Below is a small trained network, with its code and all its weights. Each question gives an input and a class and asks what happens when units are switched off, that is, made to give their printed mean instead of their output.

import numpy as np


def w(rows, s, z=0):
    codes = np.array(rows[::2]) - 128.0
    scale = np.full(codes.shape[1], s)
    scale[-1] = z or s
    return codes * scale


def norm(h):
    return h / np.sqrt((h * h).mean(-1, keepdims=True) + 1e-5)


def f(y):
    return y / 2 * (1 + np.tanh(0.7978845608 * (y + 0.044715 * y**3)))


def log_softmax(a):
    a = a - a.max(-1, keepdims=True)
    return a - np.log(np.exp(a).sum(-1, keepdims=True))


def net(x, mask):
    res = np.array(x, float).reshape(1, 6) / 4 @ E
    u = 0
    for l in range(2):
        y = f(norm(res) @ A[l][:, :-1].T + A[l][:, -1])
        res = res + np.where(mask[u : u + 16], y, B[l][:, -1]) @ B[l][:, :-1]
        u += 16
    return log_softmax(norm(res)[-1] @ U[:, :-1].T + U[:, -1])


A, B = {}, {}
E = w([
[102,182,47,74,206,167,150,97,68,43,93,122],'x0',
[77,218,144,149,54,117,119,146,201,74,165,63],'x1',
[109,166,251,109,88,91,205,69,34,82,147,127],'x2',
[131,114,189,104,129,204,156,193,120,135,84,66],'x3',
[34,45,3,102,111,108,121,169,4,165,198,42],'x4',
[149,37,145,18,148,88,78,52,199,48,104,98],'x5',
],0.0041)
A[0] = w([
[108,89,158,100,127,108,66,115,155,74,114,120,24],'L0N1',
[149,145,90,114,136,145,173,146,109,129,104,176,254],'L0N2',
[181,162,92,160,172,70,62,89,110,112,232,158,119],'L0N3',
[123,121,106,175,144,88,110,104,114,84,165,177,51],'L0N4',
[132,128,133,131,114,121,96,69,167,160,117,141,60],'L0N5',
[80,85,183,171,54,97,121,160,191,159,117,176,200],'L0N6',
[100,157,167,88,70,150,74,126,130,140,162,136,70],'L0N7',
[204,126,76,154,167,165,86,189,185,93,166,123,233],'L0N8',
[66,66,83,143,134,88,119,182,99,67,164,145,17],'L0N9',
[160,83,161,104,85,254,105,207,101,85,82,102,112],'L0N10',
[32,149,117,207,89,136,150,138,178,42,99,78,171],'L0N11',
[116,126,190,91,102,128,234,81,128,109,145,105,105],'L0N12',
[1,208,89,86,157,151,126,116,152,83,75,126,172],'L0N13',
[134,99,165,152,92,130,89,97,161,179,199,101,134],'L0N14',
[102,152,147,210,84,177,72,120,114,135,54,187,139],'L0N15',
[125,148,155,55,92,138,188,160,122,141,126,117,153],'L0N16',
],0.0065,0.00096)
B[0] = w([
[193,111,63,204,103,164,166,110,142,126,160,59,192],'L0N1',
[150,104,189,155,76,78,216,118,106,118,60,141,201],'L0N2',
[103,146,190,102,192,245,179,88,188,138,144,78,220],'L0N3',
[40,173,139,80,154,199,188,196,90,211,195,91,165],'L0N4',
[124,166,154,91,136,154,134,159,88,143,184,78,159],'L0N5',
[97,151,164,106,108,147,134,138,90,166,28,185,249],'L0N6',
[137,105,75,116,183,116,89,89,163,163,106,143,153],'L0N7',
[78,177,200,169,165,35,98,125,40,149,120,157,246],'L0N8',
[132,138,224,79,111,95,125,253,165,148,127,133,211],'L0N9',
[116,187,126,113,176,167,135,76,140,198,235,148,222],'L0N10',
[116,96,109,113,109,59,164,183,203,151,137,243,236],'L0N11',
[96,105,112,181,133,85,53,97,74,184,154,162,247],'L0N12',
[124,117,121,128,54,148,83,81,127,229,49,124,251],'L0N13',
[74,132,90,81,73,213,89,106,111,135,95,62,199],'L0N14',
[141,89,77,109,136,123,139,130,129,19,162,49,215],'L0N15',
[61,119,43,137,104,159,49,117,229,99,236,171,176],'L0N16',
],0.0048,0.0031)
A[1] = w([
[116,173,157,197,95,108,201,191,87,123,69,143,180],'L1N1',
[123,49,101,103,95,130,106,167,95,188,155,139,131],'L1N2',
[112,89,133,171,89,73,166,85,62,47,198,154,216],'L1N3',
[163,160,88,176,223,97,40,192,140,139,92,61,193],'L1N4',
[225,57,109,79,62,97,98,30,134,65,100,54,105],'L1N5',
[190,195,157,117,126,119,68,83,128,117,42,200,213],'L1N6',
[71,104,103,111,129,88,178,194,97,132,184,70,27],'L1N7',
[181,164,144,70,114,102,47,109,170,124,146,58,199],'L1N8',
[146,123,77,100,164,132,53,183,76,144,180,165,43],'L1N9',
[220,37,153,124,177,143,203,136,67,161,140,168,7],'L1N10',
[189,157,184,174,184,131,181,114,208,154,178,166,186],'L1N11',
[161,96,74,140,101,121,122,111,126,160,191,113,78],'L1N12',
[100,118,108,89,186,191,133,105,155,136,203,138,123],'L1N13',
[69,210,130,150,171,201,137,168,141,187,174,171,222],'L1N14',
[75,185,79,54,113,188,172,60,78,173,52,117,254],'L1N15',
[160,160,83,228,1,151,171,140,129,105,112,85,222],'L1N16',
],0.0064,0.00092)
B[1] = w([
[185,80,111,89,151,131,126,119,121,102,114,113,216],'L1N1',
[104,159,153,114,123,167,144,121,138,96,88,110,201],'L1N2',
[172,107,162,200,113,85,89,157,181,128,146,167,171],'L1N3',
[155,79,192,220,43,92,117,58,108,92,163,177,164],'L1N4',
[177,116,101,161,146,164,162,149,99,133,102,133,183],'L1N5',
[62,136,133,104,141,146,96,202,114,76,137,112,240],'L1N6',
[183,181,136,141,139,158,146,161,137,23,99,127,193],'L1N7',
[153,119,59,145,190,98,190,85,45,191,130,144,174],'L1N8',
[116,170,167,115,102,109,113,126,147,74,156,98,155],'L1N9',
[56,153,25,111,91,75,140,98,194,169,132,158,196],'L1N10',
[126,166,115,106,67,139,174,162,97,94,158,31,212],'L1N11',
[174,161,128,116,200,74,178,130,72,76,63,143,139],'L1N12',
[177,197,136,145,100,157,155,106,148,176,255,129,160],'L1N13',
[159,92,130,102,175,118,119,67,137,140,185,135,254],'L1N14',
[117,104,195,152,124,158,80,130,156,169,94,88,218],'L1N15',
[133,87,33,148,164,126,182,55,75,167,44,126,166],'L1N16',
],0.0071,0.0059)
U = w([
[146,182,147,104,124,150,162,209,102,35,104,99,175],'0',
[150,156,165,118,169,181,153,73,140,165,212,106,117],'1',
[255,89,78,169,163,138,194,92,79,117,79,151,142],'2',
[92,103,161,127,132,173,93,122,107,157,34,140,154],'3',
[132,95,178,197,117,59,74,106,110,88,158,196,142],'4',
[70,142,61,84,122,83,165,122,171,141,102,194,127],'5',
[196,127,115,120,156,99,123,184,158,126,131,183,3],'6',
],0.011,0.005)

Each question gives the input, the list of numbers given to net, and the class t.
The units are the neurons (one row each of A and B). Each row of codes is followed by its name. A weight is (code - 128) times the scale printed after its matrix; where a second scale follows, it is the last column's (A, B and U).
mask holds one flag per neuron, layer by layer. A switched-off neuron (its flag False) gives its mean, the last column of its row in B, instead of its output. The means were averaged over made-up inputs and are rounded, as every weight is.
A unit's drop is (log p(t) with every unit on - log p(t) with that unit switched off) / (log p(t) with every unit on - log p(t) with every unit switched off).
The circuit of an input: a set's keep is (log p(t) with only the set's units on - log p(t) with every unit switched off) / (log p(t) with every unit on - log p(t) with every unit switched off). Starting from the 12 units with the biggest drops (on a tie, the unit counted first), units are removed one at a time, each time the one whose removal leaves the highest keep (on an exact tie, the one counted first), for as long as the keep stays at least 0.8.
circuit, biggest first: the units of the circuit, biggest drop first
top k neurons: the k neurons with the biggest drops, biggest first
top k neurons in layer l: the k neurons of layer l with the biggest drops, biggest first
input [-5,5,-3,-6,-1,7], class 2: top neuron in layer 0 : L0N1
input [-3,2,-3,3,5,-7], class 2: circuit, biggest first : L1N16; L1N6
input [-5,2,4,6,-8,5], class 0: circuit, biggest first : L1N6; L1N11
input [0,5,-7,5,5,0], class 4: top 2 neurons : L1N4; L0N8
input [1,3,8,2,-1,-6], class 4: circuit, biggest first : L0N12; L1N3
input [1,-5,8,-8,-6,-3], class 1: top 3 neurons : L0N3; L0N4; L1N11
input [8,-2,6,3,-6,-7], class 3: top 2 neurons : L1N15; L0N13
input [-3,-8,7,5,3,6], class 5: top 2 neurons : L1N10; L0N15
input [-4,-4,-6,4,-7,8], class 2: top 4 neurons : L1N8; L0N1; L0N11; L1N5
input [5,2,4,0,2,5], class 2: top 3 neurons : L0N1; L1N5; L0N6
input [8,-2,-1,-7,-6,1], class 3: top 4 neurons : L0N13; L1N15; L0N10; L0N2
input [-8,4,-6,-6,-4,-1], class 3: circuit, biggest first : L0N6; L0N14
input [2,4,-2,-7,5,4], class 1: circuit, biggest first : L0N3; L1N13
input [5,-7,-1,-2,-7,-1], class 0: circuit, biggest first : L1N6
input [3,-7,-5,-6,-6,-6], class 5: top 3 neurons : L1N10; L0N2; L0N10
input [-4,0,-6,2,0,6], class 2: top 3 neurons in layer 0 : L0N1; L0N12; L0N14
input [-7,7,4,-3,0,1], class 3: top 2 neurons : L0N6; L0N14
input [8,0,8,5,-2,2], class 3: circuit, biggest first : L0N13; L1N15
input [-8,-7,-1,-5,-8,0], class 0: circuit, biggest first : L1N11; L1N6
input [6,-7,2,7,-7,-1], class 0: top 3 neurons in layer 0 : L0N2; L0N4; L0N3
input [6,-5,5,-4,2,0], class 3: circuit, biggest first : L1N15
input [1,-3,-6,8,1,8], class 1: top 2 neurons in layer 0 : L0N10; L0N15
input [-7,2,0,5,-3,-7], class 2: top 2 neurons : L1N16; L0N15
input [8,8,2,4,-2,-5], class 3: top 2 neurons in layer 1 : L1N15; L1N10
input [4,6,-4,0,-3,-4], class 5: top 2 neurons : L0N11; L0N13
input [6,8,-4,0,-5,-2], class 5: top 3 neurons in layer 0 : L0N11; L0N13; L0N6
